Here is a tiny trained network, its code and every weight. The questions are about switching its units off for an input and a class, where a switched-off unit gives its printed mean instead of its output.

import numpy as np


def w(rows, s, z=0):
    codes = np.array(rows[::2]) - 128.0
    scale = np.full(codes.shape[1], s)
    scale[-1] = z or s
    return codes * scale


def norm(h):
    return h / np.sqrt((h * h).mean(-1, keepdims=True) + 1e-5)


def f(y):
    return y / 2 * (1 + np.tanh(0.7978845608 * (y + 0.044715 * y**3)))


def log_softmax(a):
    a = a - a.max(-1, keepdims=True)
    return a - np.log(np.exp(a).sum(-1, keepdims=True))


def net(x, mask):
    res = np.array(x, float).reshape(1, 2) / 4 @ E
    u = 0
    for l in range(3):
        y = f(norm(res) @ A[l][:, :-1].T + A[l][:, -1])
        res = res + np.where(mask[u : u + 10], y, B[l][:, -1]) @ B[l][:, :-1]
        u += 10
    return log_softmax(norm(res)[-1] @ U[:, :-1].T + U[:, -1])


A, B = {}, {}
E = w([
[2,108,160,200,110],'x0',
[75,101,187,20,140],'x1',
],0.00061)
A[0] = w([
[167,142,126,76,154,134],'0.n0',
[146,138,87,197,86,122],'0.n1',
[176,163,74,117,122,75],'0.n2',
[130,121,129,130,124,127],'0.n3',
[76,87,202,56,150,9],'0.n4',
[130,130,123,122,145,101],'0.n5',
[131,118,127,128,127,121],'0.n6',
[4,89,181,145,116,53],'0.n7',
[131,121,142,126,141,103],'0.n8',
[127,134,113,155,99,113],'0.n9',
],0.0032,0.0013)
B[0] = w([
[140,53,119,56,60,170],'0.n0',
[192,111,176,183,242,179],'0.n1',
[40,68,195,123,129,140],'0.n2',
[128,143,120,123,141,127],'0.n3',
[176,174,126,245,168,176],'0.n4',
[117,150,146,147,63,114],'0.n5',
[128,140,133,133,117,124],'0.n6',
[5,157,172,47,59,252],'0.n7',
[133,162,108,144,87,116],'0.n8',
[159,133,141,151,187,129],'0.n9',
],0.0015,0.0012)
A[1] = w([
[111,101,170,145,165,73],'1.n0',
[125,121,130,157,127,120],'1.n1',
[48,142,138,147,117,28],'1.n2',
[147,129,94,95,132,137],'1.n3',
[14,176,125,142,70,49],'1.n4',
[122,104,139,120,138,106],'1.n5',
[38,156,171,77,90,85],'1.n6',
[108,113,157,122,141,84],'1.n7',
[1,173,150,162,132,2],'1.n8',
[163,162,97,204,128,149],'1.n9',
],0.0034,0.00084)
B[1] = w([
[238,162,60,178,144,125],'1.n0',
[144,154,143,140,150,125],'1.n1',
[235,48,90,69,167,162],'1.n2',
[65,124,178,76,77,143],'1.n3',
[172,12,134,57,206,241],'1.n4',
[159,152,115,134,120,127],'1.n5',
[82,128,176,239,192,243],'1.n6',
[184,146,105,159,132,127],'1.n7',
[249,23,89,8,113,249],'1.n8',
[20,132,195,189,206,149],'1.n9',
],0.0018,0.0014)
A[2] = w([
[166,170,110,119,125,114],'2.n0',
[137,189,115,134,75,88],'2.n1',
[138,239,136,133,78,74],'2.n2',
[145,156,106,3,65,44],'2.n3',
[107,126,161,58,144,136],'2.n4',
[156,123,107,115,133,126],'2.n5',
[130,162,76,13,19,8],'2.n6',
[175,123,111,96,140,108],'2.n7',
[135,135,141,100,140,94],'2.n8',
[174,26,47,110,174,146],'2.n9',
],0.0032,0.0013)
B[2] = w([
[43,79,173,114,115,118],'2.n0',
[102,72,165,87,140,119],'2.n1',
[88,42,199,46,102,149],'2.n2',
[126,193,152,181,137,212],'2.n3',
[138,99,105,227,146,189],'2.n4',
[78,101,153,121,114,134],'2.n5',
[180,250,216,125,84,208],'2.n6',
[3,84,127,151,95,142],'2.n7',
[119,90,100,152,119,128],'2.n8',
[50,97,244,24,53,253],'2.n9',
],0.002,0.0014)
U = w([
[144,247,189,116,65,186],'0',
[113,37,148,76,153,185],'1',
[128,160,69,117,96,3],'2',
[127,158,71,122,99,23],'3',
[138,154,95,213,206,193],'4',
],0.013,0.0058)

Each question gives the input, the list of numbers given to net, and the class t.
The units are the neurons (one row each of A and B). Each row of codes is followed by its name. A weight is (code - 128) times the scale printed after its matrix; where a second scale follows, it is the last column's (A, B and U).
mask holds one flag per neuron, layer by layer. A switched-off neuron (its flag False) gives its mean, the last column of its row in B, instead of its output. The means were averaged over made-up inputs and are rounded, as every weight is.
A unit's drop is (log p(t) with every unit on - log p(t) with that unit switched off) / (log p(t) with every unit on - log p(t) with every unit switched off).
The circuit of an input: a set's keep is (log p(t) with only the set's units on - log p(t) with every unit switched off) / (log p(t) with every unit on - log p(t) with every unit switched off). Starting from the 12 units with the biggest drops (on a tie, the unit counted first), units are removed one at a time, each time the one whose removal leaves the highest keep (on an exact tie, the one counted first), for as long as the keep stays at least 0.8.
units of the circuit, in order: the units of the circuit, biggest drop first
unit that matters most: the unit with the biggest drop
k most important neurons: the k neurons with the biggest drops, biggest first
drop of u: that unit's drop, to one decimal
input [-1,6], class 4: 4 most important neurons : [0.n1; 1.n6; 2.n9; 0.n4]
input [0,-1], class 4: 2 most important neurons : [0.n7; 1.n8]
input [8,-8], class 1: units of the circuit, in order : [0.n4; 1.n8]
input [-1,5], class 4: 3 most important neurons : [0.n1; 2.n9; 1.n6]
input [-4,-6], class 4: unit that matters most : 1.n8
input [-8,-6], class 1: 3 most important neurons : [0.n7; 1.n8; 1.n6]
input [-2,6], class 0: 2 most important neurons : [0.n7; 1.n4]
input [-1,2], class 0: 4 most important neurons : [0.n7; 0.n1; 0.n0; 1.n6]
input [-2,7], class 0: 3 most important neurons : [1.n9; 0.n2; 1.n4]
input [-4,-5], class 4: 3 most important neurons : [1.n8; 0.n7; 1.n9]
input [-5,-5], class 1: 4 most important neurons : [1.n6; 0.n4; 2.n2; 0.n7]
input [-1,1], class 0: 2 most important neurons : [0.n7; 0.n0]
input [2,-3], class 4: drop of 0.n1 : 2.2
input [-2,5], class 0: drop of 0.n7 : 0.4
input [8,-6], class 1: drop of 1.n8 : 0.2
